Below is a small trained network, with its code and all its weights. Each question gives an input and a target symbol and asks what happens when units are switched off, that is, made to give their printed mean instead of their output.

import numpy as np


def w(rows, s, z=0):
    codes = np.array(rows[::2]) - 128.0
    scale = np.full(codes.shape[1], s)
    scale[-1] = z or s
    return codes * scale


def f(y):
    return y / 2 * (1 + np.tanh(0.7978845608 * (y + 0.044715 * y**3)))


def softmax(a):
    e = np.exp(a - a.max(-1, keepdims=True))
    return e / e.sum(-1, keepdims=True)


def log_softmax(a):
    a = a - a.max(-1, keepdims=True)
    return a - np.log(np.exp(a).sum(-1, keepdims=True))


def net(x, mask):
    ids = ['Ξεημσω'.index(c) for c in x.split()]
    T = len(ids)
    res = E[ids] + P[:T]
    u = 0
    for l in range(2):
        r = res
        for j in range(2):
            rows = slice(2 * j, 2 * j + 2)
            q, k, v = (r @ M[l][rows].T for M in (Q, K, V))
            z = softmax(np.where(np.tri(T) > 0, q @ k.T / 2**0.5, -1e9)) @ v
            o = O[l][rows]
            res = res + np.where(mask[u + j], z, o[:, -1]) @ o[:, :-1]
        u += 2
        y = f(res @ A[l][:, :-1].T + A[l][:, -1])
        res = res + np.where(mask[u : u + 8], y, B[l][:, -1]) @ B[l][:, :-1]
        u += 8
    return log_softmax(res[-1] @ U[:, :-1].T + U[:, -1])


Q, K, V, O, A, B = {}, {}, {}, {}, {}, {}
E = w([
[127,93,157,123,81,95,159,184],'Ξ',
[150,140,119,125,133,118,48,76],'ε',
[135,145,117,183,37,78,136,99],'η',
[195,86,209,121,134,78,98,98],'μ',
[107,95,157,114,134,160,78,149],'σ',
[146,78,252,169,58,129,120,104],'ω',
],0.016)
P = w([
[153,123,110,178,155,143,104,193],'0',
[61,79,136,66,119,143,177,91],'1',
[199,97,155,133,197,98,149,196],'2',
[81,105,107,103,86,56,52,153],'3',
[122,157,170,143,245,199,189,115],'4',
[63,155,153,55,134,87,98,139],'5',
[163,149,142,165,194,138,111,203],'6',
],0.012)
Q[0] = w([
[57,130,127,59,142,138,183,53],'L0H1',
[113,121,136,186,235,193,254,39],'L0H1',
[179,138,117,144,172,135,125,164],'L0H2',
[95,142,142,156,157,97,143,125],'L0H2',
],0.04)
K[0] = w([
[117,153,134,95,179,158,235,59],'L0H1',
[161,3,49,116,122,187,182,55],'L0H1',
[117,105,164,152,76,120,162,115],'L0H2',
[108,121,138,129,115,145,94,138],'L0H2',
],0.036)
V[0] = w([
[154,172,110,138,127,149,63,61],'L0H1',
[50,113,103,145,88,248,61,134],'L0H1',
[133,123,111,117,126,118,135,129],'L0H2',
[123,128,141,125,117,142,119,135],'L0H2',
],0.015)
O[0] = w([
[23,53,102,231,191,115,122,71,4],'L0H1',
[6,249,252,124,156,143,90,151,104],'L0H1',
[120,134,125,113,157,130,124,119,117],'L0H2',
[145,107,121,107,111,102,121,149,157],'L0H2',
],0.0046,0.0042)
A[0] = w([
[105,186,79,161,145,192,95,166,3],'L0N1',
[188,158,121,197,254,140,125,136,149],'L0N2',
[60,145,62,84,82,92,136,35,30],'L0N3',
[116,123,61,195,91,214,136,147,8],'L0N4',
[195,88,152,244,198,124,178,131,221],'L0N5',
[224,140,163,170,187,212,125,196,76],'L0N6',
[220,105,70,190,172,182,197,171,77],'L0N7',
[107,164,69,35,70,158,89,159,105],'L0N8',
],0.0091,0.0026)
B[0] = w([
[135,166,155,123,150,63,160,152,125],'L0N1',
[66,118,168,160,88,135,219,215,181],'L0N2',
[247,212,122,144,136,142,133,23,164],'L0N3',
[65,150,85,80,95,146,176,170,121],'L0N4',
[74,136,48,53,154,226,57,173,253],'L0N5',
[190,159,62,206,74,62,135,56,230],'L0N6',
[90,196,170,202,172,112,90,1,200],'L0N7',
[62,42,81,237,187,49,234,73,182],'L0N8',
],0.0079,0.0054)
Q[1] = w([
[106,51,155,121,81,25,35,138],'L1H1',
[94,77,178,64,127,150,225,44],'L1H1',
[78,110,191,35,154,81,87,44],'L1H2',
[98,93,164,68,106,198,254,48],'L1H2',
],0.025)
K[1] = w([
[110,217,98,183,170,29,26,234],'L1H1',
[174,201,131,39,232,222,220,127],'L1H1',
[221,135,125,26,177,166,103,253],'L1H2',
[141,153,131,13,155,250,248,65],'L1H2',
],0.019)
V[1] = w([
[106,170,38,133,226,36,147,161],'L1H1',
[91,190,83,165,110,105,155,106],'L1H1',
[158,94,192,188,247,96,114,127],'L1H2',
[101,149,83,89,89,117,141,121],'L1H2',
],0.011)
O[1] = w([
[98,145,197,110,115,255,255,17,140],'L1H1',
[173,94,101,157,138,247,206,158,253],'L1H1',
[82,103,215,117,82,51,71,63,76],'L1H2',
[160,148,90,128,187,191,192,131,151],'L1H2',
],0.0044,0.0051)
A[1] = w([
[69,141,86,126,174,166,64,64,159],'L1N1',
[165,121,50,114,151,116,134,96,1],'L1N2',
[87,143,127,177,145,144,186,90,131],'L1N3',
[9,83,130,100,166,159,110,137,46],'L1N4',
[65,91,130,92,132,52,173,125,49],'L1N5',
[109,125,44,108,129,123,88,48,124],'L1N6',
[114,133,139,126,111,68,113,58,83],'L1N7',
[127,68,130,52,137,153,125,54,80],'L1N8',
],0.012,0.004)
B[1] = w([
[143,118,161,124,251,108,152,121,253],'L1N1',
[92,150,183,110,75,123,144,134,203],'L1N2',
[163,99,129,89,115,114,92,154,221],'L1N3',
[88,121,82,114,81,95,129,14,209],'L1N4',
[138,159,103,158,166,209,95,139,219],'L1N5',
[193,120,176,154,181,126,127,130,241],'L1N6',
[134,127,100,113,118,171,177,162,224],'L1N7',
[127,180,97,142,140,77,55,181,177],'L1N8',
],0.012,0.0048)
U = w([
[85,161,103,166,146,115,146,87,122],'Ξ',
[56,176,254,166,121,132,161,176,210],'ε',
[203,208,100,201,94,86,200,68,143],'η',
[139,170,148,190,192,114,146,125,3],'μ',
[90,160,65,176,176,202,180,198,234],'σ',
[145,163,88,139,137,79,68,156,78],'ω',
],0.005,0.0029)

Each question gives the input, a string of symbols that net reads in full, and the target symbol t.
The units are the heads (2 rows each of Q, K, V and O) and the neurons (one row each of A and B). Each row of codes is followed by its name. A weight is (code - 128) times the scale printed after its matrix; where a second scale follows, it is the last column's (O, A, B and U).
mask holds one flag per unit, layer by layer, with each layer's heads first. A switched-off unit (its flag False) gives its mean, the last column of its rows in O or B, instead of its output. The means were averaged over made-up inputs and are rounded, as every weight is.
A unit's drop is (log p(t) with every unit on - log p(t) with that unit switched off) / (log p(t) with every unit on - log p(t) with every unit switched off).
The circuit of an input: a set's keep is (log p(t) with only the set's units on - log p(t) with every unit switched off) / (log p(t) with every unit on - log p(t) with every unit switched off). Starting from the 12 units with the biggest drops (on a tie, the unit counted first), units are removed one at a time, each time the one whose removal leaves the highest keep (on an exact tie, the one counted first), for as long as the keep stays at least 0.8.
circuit, biggest first: the units of the circuit, biggest drop first
most important unit: the unit with the biggest drop
k most important neurons: the k neurons with the biggest drops, biggest first
top k neurons in layer l: the k neurons of layer l with the biggest drops, biggest first
which heads matter: for each layer, one digit per head in row order, 1 if its drop is at least 0.15 and else 0, layers parted by /
input η σ Ξ μ η ω ε, target μ: most important unit	L0H1
input η η Ξ Ξ η, target σ: which heads matter	00 / 01
input η μ η σ σ Ξ Ξ, target ε: circuit, biggest first	(L0H1; L0N8; L1H2)
input Ξ μ μ ε η η ω, target Ξ: circuit, biggest first	(L1N4; L0H1; L0N5)
input μ σ ε Ξ, target σ: circuit, biggest first	(L1N5; L0N8; L0H1; L0N6)
input η Ξ σ η μ, target η: circuit, biggest first	(L0H1; L0N6)
input Ξ Ξ η μ η η σ, target μ: circuit, biggest first	(L0H1; L0N7; L1N1; L1N6)
input σ Ξ Ξ μ σ Ξ Ξ, target μ: top 2 neurons in layer 0	(L0N7; L0N5)
input ω η σ Ξ ε Ξ σ, target η: circuit, biggest first	(L0N6; L0H1)
input η ε ω ε, target μ: which heads matter	10 / 00
input μ η Ξ, target μ: which heads matter	10 / 00
input ω η μ, target ω: which heads matter	00 / 10
input Ξ η σ Ξ Ξ η ω, target η: top 2 neurons in layer 0	(L0N6; L0N8)
input ε ε Ξ η η μ, target ω: most important unit	L1N8
input σ η Ξ Ξ, target σ: 2 most important neurons	(L0N8; L1N5)
input η ω η σ η, target ω: circuit, biggest first	(L1H1; L0N8)
input ε ω Ξ μ Ξ ε ω, target μ: top 3 neurons in layer 0	(L0N5; L0N7; L0N6)
input η η μ, target σ: top 3 neurons in layer 0	(L0N5; L0N2; L0N4)
input η η ω, target σ: which heads matter	10 / 01
input Ξ Ξ η η η ω ω, target σ: most important unit	L0N5
input ω ε η, target ω: top 2 neurons in layer 0	(L0N6; L0N8)
input η η ε, target σ: which heads matter	10 / 01
input ε η η, target Ξ: 3 most important neurons	(L1N4; L0N5; L0N3)
input ε Ξ η, target Ξ: 3 most important neurons	(L1N4; L0N5; L0N6)
input σ η Ξ μ Ξ σ μ, target μ: circuit, biggest first	(L0N5; L0H1; L0N7; L1N1)
